Here is a tiny trained network, its code and every weight. The questions are about switching its units off for an input and a class, where a switched-off unit gives its printed mean instead of its output.

import numpy as np


def w(rows, s, z=0):
    codes = np.array(rows[::2]) - 128.0
    scale = np.full(codes.shape[1], s)
    scale[-1] = z or s
    return codes * scale


def f(y):
    return y / 2 * (1 + np.tanh(0.7978845608 * (y + 0.044715 * y**3)))


def log_softmax(a):
    a = a - a.max(-1, keepdims=True)
    return a - np.log(np.exp(a).sum(-1, keepdims=True))


def net(x, mask):
    res = np.array(x, float).reshape(1, 3) / 4 @ E
    y = f(res @ A[0][:, :-1].T + A[0][:, -1])
    res = res + np.where(mask, y, B[0][:, -1]) @ B[0][:, :-1]
    return log_softmax(res[-1] @ U[:, :-1].T + U[:, -1])


A, B = {}, {}
E = w([
[1,91,221,8,194,116,119],'x0',
[145,96,41,36,183,69,20],'x1',
[99,255,165,93,18,70,30],'x2',
],0.0093)
A[0] = w([
[93,122,184,41,198,155,139,170],'N0',
[112,102,85,139,199,137,39,251],'N1',
[177,172,206,73,55,142,101,93],'N2',
[184,22,126,133,238,187,176,196],'N3',
[186,135,2,132,94,107,137,144],'N4',
[140,75,105,144,159,123,166,89],'N5',
[114,187,135,126,109,106,91,102],'N6',
[136,137,47,88,177,93,97,89],'N7',
[111,155,98,80,36,170,71,145],'N8',
[46,114,169,101,175,90,126,78],'N9',
[137,183,23,104,204,66,105,28],'N10',
[160,127,98,201,62,206,94,67],'N11',
[177,181,33,190,150,136,128,42],'N12',
[110,177,177,163,110,176,173,64],'N13',
[102,107,205,190,103,196,194,75],'N14',
[120,116,61,70,161,113,99,17],'N15',
],0.0087,0.0035)
B[0] = w([
[115,179,53,132,196,117,166,216],'N0',
[152,106,110,202,84,110,71,194],'N1',
[169,142,148,52,138,185,66,180],'N2',
[192,167,97,69,123,168,59,253],'N3',
[64,214,53,175,162,136,160,199],'N4',
[216,120,156,38,121,159,105,167],'N5',
[178,120,178,46,179,216,121,167],'N6',
[74,46,155,199,85,175,53,178],'N7',
[179,130,182,65,175,159,88,184],'N8',
[61,196,61,116,205,130,192,189],'N9',
[65,67,127,168,68,138,118,175],'N10',
[61,152,68,88,139,100,164,191],'N11',
[58,191,48,2,159,143,169,188],'N12',
[72,64,102,166,7,201,91,179],'N13',
[75,72,128,155,84,174,47,206],'N14',
[34,103,147,130,70,153,113,167],'N15',
],0.0076,0.013)
U = w([
[36,186,74,113,159,128,182,83],'0',
[57,40,129,177,50,162,62,107],'1',
[252,129,132,65,135,179,69,80],'2',
[165,151,127,178,140,118,113,252],'3',
[121,66,182,182,110,38,205,87],'4',
[194,70,192,179,136,83,187,88],'5',
],0.011,0.014)

Each question gives the input, the list of numbers given to net, and the class t.
The units are the neurons (one row each of A and B). Each row of codes is followed by its name. A weight is (code - 128) times the scale printed after its matrix; where a second scale follows, it is the last column's (A, B and U).
mask holds one flag per neuron, in row order. A switched-off neuron (its flag False) gives its mean, the last column of its row in B, instead of its output. The means were averaged over made-up inputs and are rounded, as every weight is.
A unit's drop is (log p(t) with every unit on - log p(t) with that unit switched off) / (log p(t) with every unit on - log p(t) with every unit switched off).
The circuit of an input: a set's keep is (log p(t) with only the set's units on - log p(t) with every unit switched off) / (log p(t) with every unit on - log p(t) with every unit switched off). Starting from the 12 units with the biggest drops (on a tie, the unit counted first), units are removed one at a time, each time the one whose removal leaves the highest keep (on an exact tie, the one counted first), for as long as the keep stays at least 0.8.
units of the circuit, in order: the units of the circuit, biggest drop first
most important unit: the unit with the biggest drop
k most important neurons: the k neurons with the biggest drops, biggest first
drop of u: that unit's drop, to one decimal
input [-3,8,6], class 1: units of the circuit, in order -> (N10)
input [-6,3,6], class 0: 3 most important neurons -> (N4 N3 N12)
input [2,-6,7], class 2: 3 most important neurons -> (N2 N6 N8)
input [6,-7,-2], class 1: 2 most important neurons -> (N14 N13)
input [2,-3,-4], class 2: units of the circuit, in order -> (N3 N4)
input [7,6,8], class 2: 2 most important neurons -> (N8 N6)
input [-7,-5,7], class 0: 2 most important neurons -> (N11 N3)
input [-4,7,-7], class 1: 3 most important neurons -> (N7 N10 N15)
input [-4,5,-4], class 1: 2 most important neurons -> (N7 N10)
input [-1,-7,-8], class 2: 2 most important neurons -> (N3 N5)
input [-4,4,0], class 0: 4 most important neurons -> (N4 N12 N14 N13)
input [-6,5,-4], class 0: 2 most important neurons -> (N12 N4)
input [-5,-4,-6], class 2: 3 most important neurons -> (N3 N5 N9)
input [-5,-4,-5], class 0: units of the circuit, in order -> (N12)
input [6,7,2], class 1: 2 most important neurons -> (N7 N1)
input [-1,6,4], class 1: drop of N11 -> 0.0
input [2,3,-5], class 2: drop of N3 -> 0.6
input [-5,-5,-7], class 2: drop of N3 -> 1.4
input [-8,2,5], class 0: drop of N4 -> 0.1
input [7,8,7], class 1: most important unit -> N7
